Here is a tiny trained network, its code and every weight. The questions are about switching its units off for an input and a class, where a switched-off unit gives its printed mean instead of its output.

import numpy as np


def w(rows, s, z=0):
    codes = np.array(rows[::2]) - 128.0
    scale = np.full(codes.shape[1], s)
    scale[-1] = z or s
    return codes * scale


def f(y):
    return np.maximum(y, 0)


def log_softmax(a):
    a = a - a.max(-1, keepdims=True)
    return a - np.log(np.exp(a).sum(-1, keepdims=True))


def net(x, mask):
    res = np.array(x, float).reshape(1, 6) / 4 @ E
    y = f(res @ A[0][:, :-1].T + A[0][:, -1])
    res = res + np.where(mask, y, B[0][:, -1]) @ B[0][:, :-1]
    return log_softmax(res[-1] @ U[:, :-1].T + U[:, -1])


A, B = {}, {}
E = w([
[114,147,119,144,141,129,124,124,144,132],'x0',
[39,106,2,122,122,148,172,118,67,62],'x1',
[178,99,84,202,164,217,206,99,96,244],'x2',
[132,146,162,205,67,74,222,185,154,105],'x3',
[26,55,203,191,166,47,92,69,19,174],'x4',
[150,80,26,158,79,65,102,62,238,168],'x5',
],0.0077)
A[0] = w([
[85,172,179,143,218,226,180,182,53,162,124],'N0',
[106,30,80,169,87,69,113,67,212,195,83],'N1',
[116,93,86,119,75,85,114,118,163,163,2],'N2',
[130,126,71,129,152,154,33,113,89,182,161],'N3',
[119,131,131,174,86,68,160,220,128,135,17],'N4',
[105,144,154,173,37,20,210,138,68,138,128],'N5',
[21,138,132,129,87,27,56,157,137,33,73],'N6',
[154,108,118,78,185,181,95,48,130,116,15],'N7',
[161,132,106,220,90,88,185,187,124,123,187],'N8',
[53,73,26,132,85,135,200,127,42,72,66],'N9',
[90,103,136,87,166,165,46,58,129,175,92],'N10',
[131,66,114,253,163,202,206,40,62,231,55],'N11',
[238,128,78,152,138,194,238,115,111,174,74],'N12',
[145,59,59,144,69,126,137,50,206,221,187],'N13',
[124,136,159,212,108,86,235,125,160,135,71],'N14',
[202,127,249,111,118,132,128,144,115,143,119],'N15',
[39,63,158,203,128,83,120,116,92,155,111],'N16',
[109,193,162,128,141,141,141,159,62,130,16],'N17',
[24,9,191,189,128,52,87,128,69,195,13],'N18',
[195,93,204,179,97,92,71,102,188,225,108],'N19',
],0.0079,0.0084)
B[0] = w([
[179,124,126,201,86,45,159,155,46,74,214],'N0',
[167,189,194,151,154,94,150,186,51,44,216],'N1',
[148,206,173,217,135,85,101,202,83,57,143],'N2',
[181,73,98,81,159,127,128,122,119,153,201],'N3',
[186,136,113,51,218,130,36,160,118,160,144],'N4',
[160,43,110,92,170,163,95,131,84,183,196],'N5',
[172,116,217,91,99,118,81,31,158,127,212],'N6',
[82,75,99,141,165,165,26,243,115,190,151],'N7',
[186,88,55,63,168,142,88,115,93,181,202],'N8',
[39,254,127,189,240,164,139,48,158,178,205],'N9',
[171,58,80,83,185,164,88,157,98,182,187],'N10',
[132,132,225,74,66,91,47,64,198,136,235],'N11',
[102,115,199,108,62,122,86,115,194,130,196],'N12',
[160,125,141,190,109,127,150,137,40,63,253],'N13',
[134,61,106,84,208,162,54,169,111,157,172],'N14',
[78,152,86,207,163,161,163,44,125,123,189],'N15',
[107,136,57,108,93,170,211,164,169,92,211],'N16',
[142,165,145,186,108,156,46,190,41,76,145],'N17',
[82,119,87,162,13,192,147,222,184,130,217],'N18',
[61,156,98,201,170,164,157,55,142,143,213],'N19',
],0.0088,0.012)
U = w([
[150,168,177,169,143,64,119,167,5,64,32],'0',
[114,142,232,83,87,85,42,75,190,138,65],'1',
[159,96,74,78,214,153,73,155,72,183,8],'2',
[69,204,89,199,220,134,161,32,133,152,13],'3',
[151,178,70,110,45,188,184,224,217,110,135],'4',
[141,118,114,107,140,99,163,87,89,128,249],'5',
],0.011,0.014)

Each question gives the input, the list of numbers given to net, and the class t.
The units are the neurons (one row each of A and B). Each row of codes is followed by its name. A weight is (code - 128) times the scale printed after its matrix; where a second scale follows, it is the last column's (A, B and U).
mask holds one flag per neuron, in row order. A switched-off neuron (its flag False) gives its mean, the last column of its row in B, instead of its output. The means were averaged over made-up inputs and are rounded, as every weight is.
A unit's drop is (log p(t) with every unit on - log p(t) with that unit switched off) / (log p(t) with every unit on - log p(t) with every unit switched off).
The circuit of an input: a set's keep is (log p(t) with only the set's units on - log p(t) with every unit switched off) / (log p(t) with every unit on - log p(t) with every unit switched off). Starting from the 12 units with the biggest drops (on a tie, the unit counted first), units are removed one at a time, each time the one whose removal leaves the highest keep (on an exact tie, the one counted first), for as long as the keep stays at least 0.8.
circuit, biggest first: the units of the circuit, biggest drop first
most important unit: the unit with the biggest drop
k most important neurons: the k neurons with the biggest drops, biggest first
drop when u is switched off: that unit's drop, to one decimal
input [0,-8,-4,6,-7,-3], class 3: most important unit : N15
input [0,-3,-5,-6,3,-1], class 2: 2 most important neurons : [N11; N10]
input [-5,8,-3,8,6,1], class 2: 2 most important neurons : [N5; N8]
input [1,-8,5,-5,1,6], class 3: 2 most important neurons : [N19; N0]
input [-8,-5,-6,6,-7,-6], class 5: circuit, biggest first : [N18; N15; N1]
input [-6,6,-7,3,-4,6], class 1: 2 most important neurons : [N6; N0]
input [-5,6,-7,2,4,-6], class 1: 3 most important neurons : [N6; N13; N1]
input [6,2,-7,8,2,-4], class 2: circuit, biggest first : [N5; N4]
input [7,-6,-5,-8,5,-7], class 2: 3 most important neurons : [N10; N13; N1]
input [-8,-4,-4,-5,-4,3], class 5: 4 most important neurons : [N18; N11; N9; N8]
input [-8,-8,3,4,5,5], class 3: 2 most important neurons : [N19; N15]
input [1,-4,7,-4,8,0], class 4: 3 most important neurons : [N18; N16; N6]
input [3,6,7,-1,4,7], class 0: 2 most important neurons : [N13; N1]
input [1,8,-8,-2,4,2], class 1: circuit, biggest first : [N6]
input [7,-5,-7,1,7,-6], class 1: drop when N1 is switched off : 1.1
input [7,8,-2,2,-1,1], class 3: drop when N9 is switched off : 0.7
input [7,-5,6,3,-3,8], class 0: drop when N13 is switched off : 0.8
